Each row has a name. After each piece below comes the name of the row it's from, unless a question asks for something else. Each question is about the rows just above it.

-50,-21,-11,-84,-10,46,0,4,-21,6,1,-7,30,15,-26,10,-27 : (162)
43,2,3,84,7,-42,3,-1,25,-7,1,-7,26,14,-24,9,-25 : (123)
-49,-1,-11,-82,-10,45,0,4,-20,6,0,7,-37,-13,22,-6,27 : (139)
40,2,1,83,7,-41,3,-1,-1,-7,2,-6,23,14,-1,10,-1 : (126)
-47,-1,-10,-81,-9,44,0,3,-21,6,0,7,-35,-13,22,-7,26 : (146)
53,1,9,92,38,-49,1,-3,24,-7,0,-8,38,15,-25,8,-29 : (42)
40,3,0,85,6,-41,4,0,27,-7,2,-6,21,15,-25,11,-24 : (29)
-50,-1,-11,-84,-10,46,0,4,-21,6,0,7,-38,-13,23,-6,28 : (138)
7,-2,-6,-92,-9,47,-2,2,-25,7,-1,7,-33,-15,26,-9,28 : (140)
Repeated in (162): | -21
Repeated in (29): | 0
Repeated in (138): | 0
Repeated in (139): | 0

-42,-6,-13,-2,-36,-50,-13,-8,22,-32,17,-25,-51,-32,-25,-9,-1,2,-37,-45,5,-16,-30,-6,-14,-31,-50,-6,-29,-25,-16,-20,-36,-37,-15,4 -> (34)
-33,-33,-16,-43,-17,42,-58,-20,63,-70,-69,-62,-67,-31,-62,69,26,4,14,-25,-64,19,-1,44,-64,-79,-28,11,50,-72,-8,-82,-52,66,-3,-20 -> (39)
-13,-6,-26,-25,-45,-9,4,-42,-36,-14,-2,-8,-1,5,-37,-16,-6,-50,-25,-31,-16,-50,-37,-36,-32,2,-15,-6,-30,17,22,-13,-29,-51,-32,-20 -> (89)
-30,-63,27,35,-33,-29,-32,-31,-40,9,32,9,-62,-55,-67,1,-47,-24,-69,-53,26,39,27,-62,-48,-55,23,-32,-22,-15,-35,-14,-55,-55,-17,14 -> (79)
Put -9,-20,-25,-2,-32,-16,17,-16,-25,-36,-51,-29,-31,-36,-6,-14,-6,-13,-13,-6,22,4,-25,-50,-45,-50,5,-37,-30,-15,-32,-37,2,-1,-8,-42 back in order: which row is it? | (34)
Which row holds these entries in another order? -51,-50,-50,-45,-42,-37,-37,-36,-36,-32,-32,-31,-30,-29,-25,-25,-25,-20,-16,-16,-15,-14,-13,-13,-9,-8,-6,-6,-6,-2,-1,2,4,5,17,22 | (34)
-16,-25,2,-6,-9,-31,-6,-6,-13,-30,-1,-14,-16,-15,4,-37,-42,-51,-25,-29,-20,-36,17,-32,-36,-26,-37,-8,-2,-32,-50,5,-45,-50,22,-13 is which row reordered? | (89)

-45,31,-16,-45,36,-45,-20 = (110)
7,-16,62,42,-24,-9,-9 = (61)
-16,-24,42,-9,7,61,-9 = (132)
-46,31,5,-59,38,-53,5 = (97)
Which value appears more than once in (110)? | -45
Which row holds these entries in another order? -20,-45,31,-16,-45,36,-45 | (110)
Which row holds these entries in another order? -9,-9,7,-16,62,42,-24 | (61)

-41,49,43,44,26,-28,21,9,-2,-3,1,16,-41,-61,-10,19,56,-4,-27,-40,-49,-21,-29,-41,34,-8,-49,-3,-2,-63  (134)
-94,59,-9,9,21,16,-45,-61,16,-61,71,-48,9,61,-42,52,-2,-19,-20,20,41,20,-63,-28,-40,-33,58,10,-44,44  (90)
35,-23,56,-18,8,-14,-24,85,-9,-44,78,90,35,-1,63,-32,18,-90,-29,-63,-36,-12,-78,-52,-38,-34,16,-80,-47,-14  (4)
8,-52,-14,-80,-25,-23,-78,78,90,-1,-44,35,63,85,-36,-14,-34,16,56,-63,-90,-29,35,-32,-38,-9,-18,-12,18,-47  (155)
56,-90,-29,-1,-38,-47,-34,35,63,35,-9,-12,-24,-36,-63,-14,-24,-44,-18,8,90,85,18,-14,16,-80,-32,78,-52,-78  (2)
9,21,20,59,-63,52,-61,-9,-94,71,16,-33,9,-48,-9,-45,-2,-28,58,44,20,61,10,41,-20,-40,-44,16,-41,-19  (31)
Put -40,-44,16,-41,-19,9,21,20,59,-63,52,-61,-9,-94,71,16,-33,9,-48,-9,-45,-2,-28,58,44,20,61,10,41,-20 back in order: which row is it? | (31)
Put -14,-47,-80,16,-34,-38,-52,-78,-12,-36,-63,-29,-90,18,-32,63,-1,35,90,78,-44,-9,85,-24,-14,8,-18,56,-23,35 back in order: which row is it? | (4)
Put 10,20,58,-61,-33,9,16,-20,-9,44,59,-19,-63,52,-48,-28,-45,-2,-94,-9,41,-44,21,20,71,-41,-40,16,61,9 back in order: which row is it? | (31)
The row with 56,-90,-29,-1,-38,-47,-34,35,63,35,-9,-12,-24,-36,-63,-14,-24,-44,-18,8,90,85,18,-14,16,-80,-32,78,-52,-78 is | (2)

-19,7,7,40,-12,7 = (95)
-31,9,-1,14,15,10 = (38)
10,-29,16,-59,40,-47 = (135)
-19,-10,42,40,-7,46 = (57)
16,10,-29,-59,41,-47 = (41)
42,40,-7,-19,46,-11 = (32)
Where do -19,-10,42,40,-7,46 appear? | (57)
Repeated in (95): | 7
-59,-47,-29,10,16,41 is which row reordered? | (41)
find: -19,7,7,40,-12,7 | (95)
42,-7,-10,46,-19,40 is which row reordered? | (57)

-1,11,75,-1  (81)
-7,0,18,-7  (152)
-9,-2,11,-7  (94)
-10,1,23,-5  (136)
0,1,1,2  (80)
2,-4,1,0  (26)
-12,-1,21,-7  (189)
-7,1,23,-3  (141)
8,-3,-8,5  (190)
0,1,1,-4  (171)
30,-42,-24,19  (72)
Put 0,-7,18,-7 back in order: which row is it? | (152)
Which row holds these entries in another order? -4,1,1,0 | (171)

45,12,33,62,29,-62,39,29,51,-19,-5,47,13 = (63)
32,-28,6,51,0,-17,47,-80,-59,80,12,64,-67 = (62)
1,-7,-14,-16,34,-53,-49,16,25,-19,60,35,-32 = (96)
-65,-57,-19,-21,73,63,36,-25,-57,-40,-57,-57,-38 = (50)
-3,42,68,-25,38,78,29,-19,-60,-7,-37,1,40 = (11)
-15,73,-65,77,61,-68,-52,21,-22,23,-70,11,35 = (64)
23,-52,77,21,-23,61,-68,11,-65,73,-15,35,-70 = (131)
Put -70,-68,-65,-52,-23,-15,11,21,23,35,61,73,77 back in order: which row is it? | (131)
The value that (50) holds more than once: | -57

14,-34,23,22,10,-14,-16,15,-26,-1,63,5,49 = (86)
-18,30,15,-17,-38,19,6,-31,59,0,19,78,25 = (198)
33,-8,7,31,54,2,11,47,-38,18,1,-50,-8 = (202)
-16,23,10,-14,-34,14,5,-27,49,-1,15,63,22 = (5)
-17,26,12,-15,-38,16,7,-30,56,-1,17,71,25 = (133)
-31,26,6,0,19,59,19,30,-17,-18,15,78,-38 = (44)
-16,24,11,-15,-34,15,5,-28,50,-1,15,65,21 = (98)
-17,25,11,-16,-36,15,4,-30,52,-2,15,68,21 = (169)
-17,26,11,-16,-36,15,5,-30,53,-1,16,69,22 = (117)
29,-10,3,28,46,0,10,40,-34,15,-1,-48,-6 = (75)
34,-11,4,35,54,0,14,49,-38,19,0,-57,-5 = (112)
30,-9,4,28,47,0,9,41,-34,15,-1,-48,-7 = (165)
Which row holds these entries in another order? 25,78,19,0,59,-31,6,19,-38,-17,15,30,-18 | (198)
14,-27,-1,-16,5,10,-34,15,-14,22,23,49,63 is which row reordered? | (5)
Which row holds these entries in another order? -34,-27,-16,-14,-1,5,10,14,15,22,23,49,63 | (5)
Which row holds these entries in another order? -57,-38,-11,-5,0,0,4,14,19,34,35,49,54 | (112)
Put 22,-14,5,-16,14,-34,10,49,-26,-1,23,63,15 back in order: which row is it? | (86)

-74,-74,-69,-69,-69,-75,81,74,69,73,-74,-61,71,-65,68,68,66,72,-72 = (114)
-68,64,-68,-68,-61,-61,68,-70,-69,60,66,-72,59,67,-61,-65,72,54,-61 = (9)
-74,72,-61,-74,73,-69,71,-72,-68,66,69,-75,-68,68,81,-69,74,68,-65 = (104)
-69,72,-74,68,74,69,73,-65,66,-75,-74,71,-74,81,68,-72,-69,-61,-70 = (71)
find: -74,-74,-69,-69,-69,-75,81,74,69,73,-74,-61,71,-65,68,68,66,72,-72 | (114)
Which row holds these entries in another order? -70,-61,-69,-72,68,81,-74,71,-74,-75,66,-65,73,69,74,68,-74,72,-69 | (71)
Which row holds -74,72,-61,-74,73,-69,71,-72,-68,66,69,-75,-68,68,81,-69,74,68,-65? | (104)
Which row holds these entries in another order? 81,68,-72,-69,-61,-70,-69,72,-74,68,74,69,73,-65,66,-75,-74,71,-74 | (71)
Put -72,72,66,68,68,-65,71,-61,-74,73,69,74,81,-75,-69,-69,-69,-74,-74 back in order: which row is it? | (114)

